Below is a small trained network, with its code and all its weights. Each question gives an input and a target symbol and asks what happens when units are switched off, that is, made to give their printed mean instead of their output.

import numpy as np


def w(rows, s, z=0):
    codes = np.array(rows[::2]) - 128.0
    scale = np.full(codes.shape[1], s)
    scale[-1] = z or s
    return codes * scale


def softmax(a):
    e = np.exp(a - a.max(-1, keepdims=True))
    return e / e.sum(-1, keepdims=True)


def log_softmax(a):
    a = a - a.max(-1, keepdims=True)
    return a - np.log(np.exp(a).sum(-1, keepdims=True))


def net(x, mask):
    ids = ['ΓΔΦαβεζθλμξπτψω'.index(c) for c in x.split()]
    T = len(ids)
    res = E[ids] + P[:T]
    u = 0
    for l in range(3):
        r = res
        for j in range(2):
            rows = slice(2 * j, 2 * j + 2)
            q, k, v = (r @ M[l][rows].T for M in (Q, K, V))
            z = softmax(np.where(np.tri(T) > 0, q @ k.T / 2**0.5, -1e9)) @ v
            o = O[l][rows]
            res = res + np.where(mask[u + j], z, o[:, -1]) @ o[:, :-1]
        u += 2
    return log_softmax(res[-1] @ U[:, :-1].T + U[:, -1])


Q, K, V, O = {}, {}, {}, {}
E = w([
[88,48,169,84,133,215,48],'Γ',
[236,119,100,188,222,222,77],'Δ',
[179,106,60,94,134,126,2],'Φ',
[176,78,125,107,177,42,145],'α',
[128,130,46,92,227,20,97],'β',
[152,179,174,196,175,132,87],'ε',
[172,204,87,90,238,155,42],'ζ',
[166,168,144,202,156,187,167],'θ',
[152,150,111,125,148,121,99],'λ',
[58,204,40,135,248,123,118],'μ',
[124,82,169,178,190,40,181],'ξ',
[155,129,103,148,68,177,111],'π',
[142,113,144,149,77,122,49],'τ',
[145,96,82,143,74,97,180],'ψ',
[142,169,38,104,73,224,119],'ω',
],0.015)
P = w([
[215,97,255,202,93,196,93],'0',
[161,44,100,149,126,70,109],'1',
[160,53,95,149,110,96,88],'2',
[166,67,90,170,107,111,83],'3',
[155,61,70,155,108,108,96],'4',
[153,64,71,153,101,99,108],'5',
[168,60,91,159,86,117,110],'6',
[149,72,66,161,96,121,117],'7',
[141,73,49,165,90,139,121],'8',
[140,75,53,174,92,139,140],'9',
[144,67,38,168,71,156,122],'10',
[121,43,23,167,76,136,141],'11',
[110,72,46,179,97,87,145],'12',
],0.0088)
Q[0] = w([
[185,202,96,210,117,106,133],'L0H1',
[27,128,250,74,109,172,192],'L0H1',
[110,138,78,151,32,91,162],'L0H2',
[102,147,173,73,105,116,159],'L0H2',
],0.011)
K[0] = w([
[211,151,157,157,144,114,167],'L0H1',
[101,62,7,129,133,98,120],'L0H1',
[102,136,55,94,51,135,101],'L0H2',
[107,152,149,46,160,71,78],'L0H2',
],0.012)
V[0] = w([
[153,107,65,68,194,187,96],'L0H1',
[140,1,12,166,143,106,191],'L0H1',
[82,155,181,142,212,212,215],'L0H2',
[147,65,117,171,28,190,161],'L0H2',
],0.0088)
O[0] = w([
[128,34,129,65,7,117,104,89],'L0H1',
[193,113,77,106,109,46,59,54],'L0H1',
[103,104,122,162,56,53,228,153],'L0H2',
[217,213,207,122,163,65,184,254],'L0H2',
],0.012,0.0085)
Q[1] = w([
[130,97,219,149,125,254,98],'L1H1',
[66,116,71,219,149,175,105],'L1H1',
[113,19,214,86,154,123,84],'L1H2',
[252,146,161,124,175,133,127],'L1H2',
],0.008)
K[1] = w([
[123,117,232,174,110,135,130],'L1H1',
[85,193,148,254,177,139,149],'L1H1',
[149,220,61,119,160,124,164],'L1H2',
[129,31,206,171,76,125,205],'L1H2',
],0.0088)
V[1] = w([
[114,136,108,165,190,73,11],'L1H1',
[255,128,93,119,238,60,129],'L1H1',
[133,106,112,83,67,185,73],'L1H2',
[188,255,94,32,198,86,99],'L1H2',
],0.0076)
O[1] = w([
[163,79,113,142,145,243,124,67],'L1H1',
[103,119,199,197,85,118,19,219],'L1H1',
[213,96,169,77,93,92,113,1],'L1H2',
[164,199,188,178,135,159,146,82],'L1H2',
],0.011,0.012)
Q[2] = w([
[42,95,91,102,63,116,128],'L2H1',
[192,8,120,19,35,149,224],'L2H1',
[30,217,65,3,6,145,140],'L2H2',
[53,203,195,240,64,241,149],'L2H2',
],0.0051)
K[2] = w([
[94,179,122,176,110,85,153],'L2H1',
[113,160,66,172,144,116,80],'L2H1',
[47,181,133,119,99,165,39],'L2H2',
[77,156,254,139,133,160,160],'L2H2',
],0.0077)
V[2] = w([
[34,188,138,212,119,108,136],'L2H1',
[186,207,254,49,110,157,195],'L2H1',
[112,213,134,112,33,124,49],'L2H2',
[159,51,197,146,203,195,56],'L2H2',
],0.0077)
O[2] = w([
[118,153,201,124,143,70,109,254],'L2H1',
[171,172,166,37,31,176,114,168],'L2H1',
[253,99,148,179,171,82,130,131],'L2H2',
[59,131,255,185,110,156,211,74],'L2H2',
],0.0086,0.027)
U = w([
[72,131,125,157,48,186,104,152],'Γ',
[89,118,108,209,154,176,120,119],'Δ',
[1,145,151,105,156,159,140,135],'Φ',
[82,130,72,183,106,151,71,64],'α',
[107,137,178,111,149,144,101,68],'β',
[114,115,138,139,151,145,113,158],'ε',
[36,108,152,188,148,140,75,7],'ζ',
[97,52,148,160,47,55,160,242],'θ',
[96,181,114,172,129,98,66,116],'λ',
[65,116,153,140,109,140,108,162],'μ',
[29,133,137,84,35,127,121,60],'ξ',
[128,117,175,165,192,132,114,2],'π',
[200,139,134,104,175,148,111,157],'τ',
[13,113,212,100,79,129,115,105],'ψ',
[68,99,160,171,131,147,90,121],'ω',
],0.005,0.0072)

Each question gives the input, a string of symbols that net reads in full, and the target symbol t.
The units are the heads (2 rows each of Q, K, V and O). Each row of codes is followed by its name. A weight is (code - 128) times the scale printed after its matrix; where a second scale follows, it is the last column's (O and U).
mask holds one flag per head, layer by layer. A switched-off head (its flag False) gives its mean, the last column of its rows in O, instead of its output. The means were averaged over made-up inputs and are rounded, as every weight is.
A unit's drop is (log p(t) with every unit on - log p(t) with that unit switched off) / (log p(t) with every unit on - log p(t) with every unit switched off).
The circuit of an input: a set's keep is (log p(t) with only the set's units on - log p(t) with every unit switched off) / (log p(t) with every unit on - log p(t) with every unit switched off). Starting from all 6 units, units are removed one at a time, each time the one whose removal leaves the highest keep (on an exact tie, the one counted first), for as long as the keep stays at least 0.8.
units of the circuit, in order: the units of the circuit, biggest drop first
unit that matters most: the unit with the biggest drop
which heads matter: for each layer, one digit per head in row order, 1 if its drop is at least 0.15 and else 0, layers parted by /
drop when u is switched off: that unit's drop, to one decimal
input ε θ μ, target Φ: unit that matters most => L0H1
input Φ θ Γ θ Φ, target θ: which heads matter => 11 / 01 / 01
input β θ ε θ β θ ε ε, target Δ: units of the circuit, in order => (L2H1; L0H2; L1H2; L1H1)
input θ ε θ θ θ Γ ε θ μ θ Γ, target λ: units of the circuit, in order => (L1H2; L0H2; L2H2; L1H1)
input Δ μ θ μ θ θ θ θ θ τ, target θ: units of the circuit, in order => (L0H1; L1H2)
input β θ Φ θ θ θ ω Δ ζ θ ε, target Δ: which heads matter => 11 / 11 / 10
input Δ ε θ, target θ: units of the circuit, in order => (L0H1; L1H2; L0H2)
input τ Φ θ Φ ω ε β μ ξ ε ε θ ω, target ψ: which heads matter => 01 / 01 / 11
input Δ α ε β θ ζ ε, target θ: units of the circuit, in order => (L0H1; L1H2; L0H2)
input ε ω β θ τ, target Φ: units of the circuit, in order => (L0H1; L0H2; L1H1; L2H2)
input ω θ ξ ε θ ω ξ ε, target τ: which heads matter => 11 / 11 / 11
input τ θ θ ξ, target ψ: which heads matter => 01 / 01 / 11
input θ θ θ θ λ, target λ: which heads matter => 01 / 11 / 11
input τ μ θ ω θ θ ε θ, target ψ: unit that matters most => L2H2
input Φ θ θ α Δ β ε τ θ, target Γ: which heads matter => 11 / 11 / 10
input ζ Φ ω ω μ ζ Γ Γ α θ, target ξ: which heads matter => 11 / 11 / 01
input θ ε Γ, target θ: which heads matter => 11 / 10 / 00
input ζ ε Φ τ ε, target ξ: drop when L0H2 is switched off => 0.2
input θ θ θ θ ε ζ θ, target λ: drop when L2H1 is switched off => 0.2
input ω π ε π θ ψ τ ε θ Φ, target τ: unit that matters most => L1H2
input Φ ε ε β θ θ ψ θ θ θ Δ ε α, target Γ: drop when L1H2 is switched off => 0.8
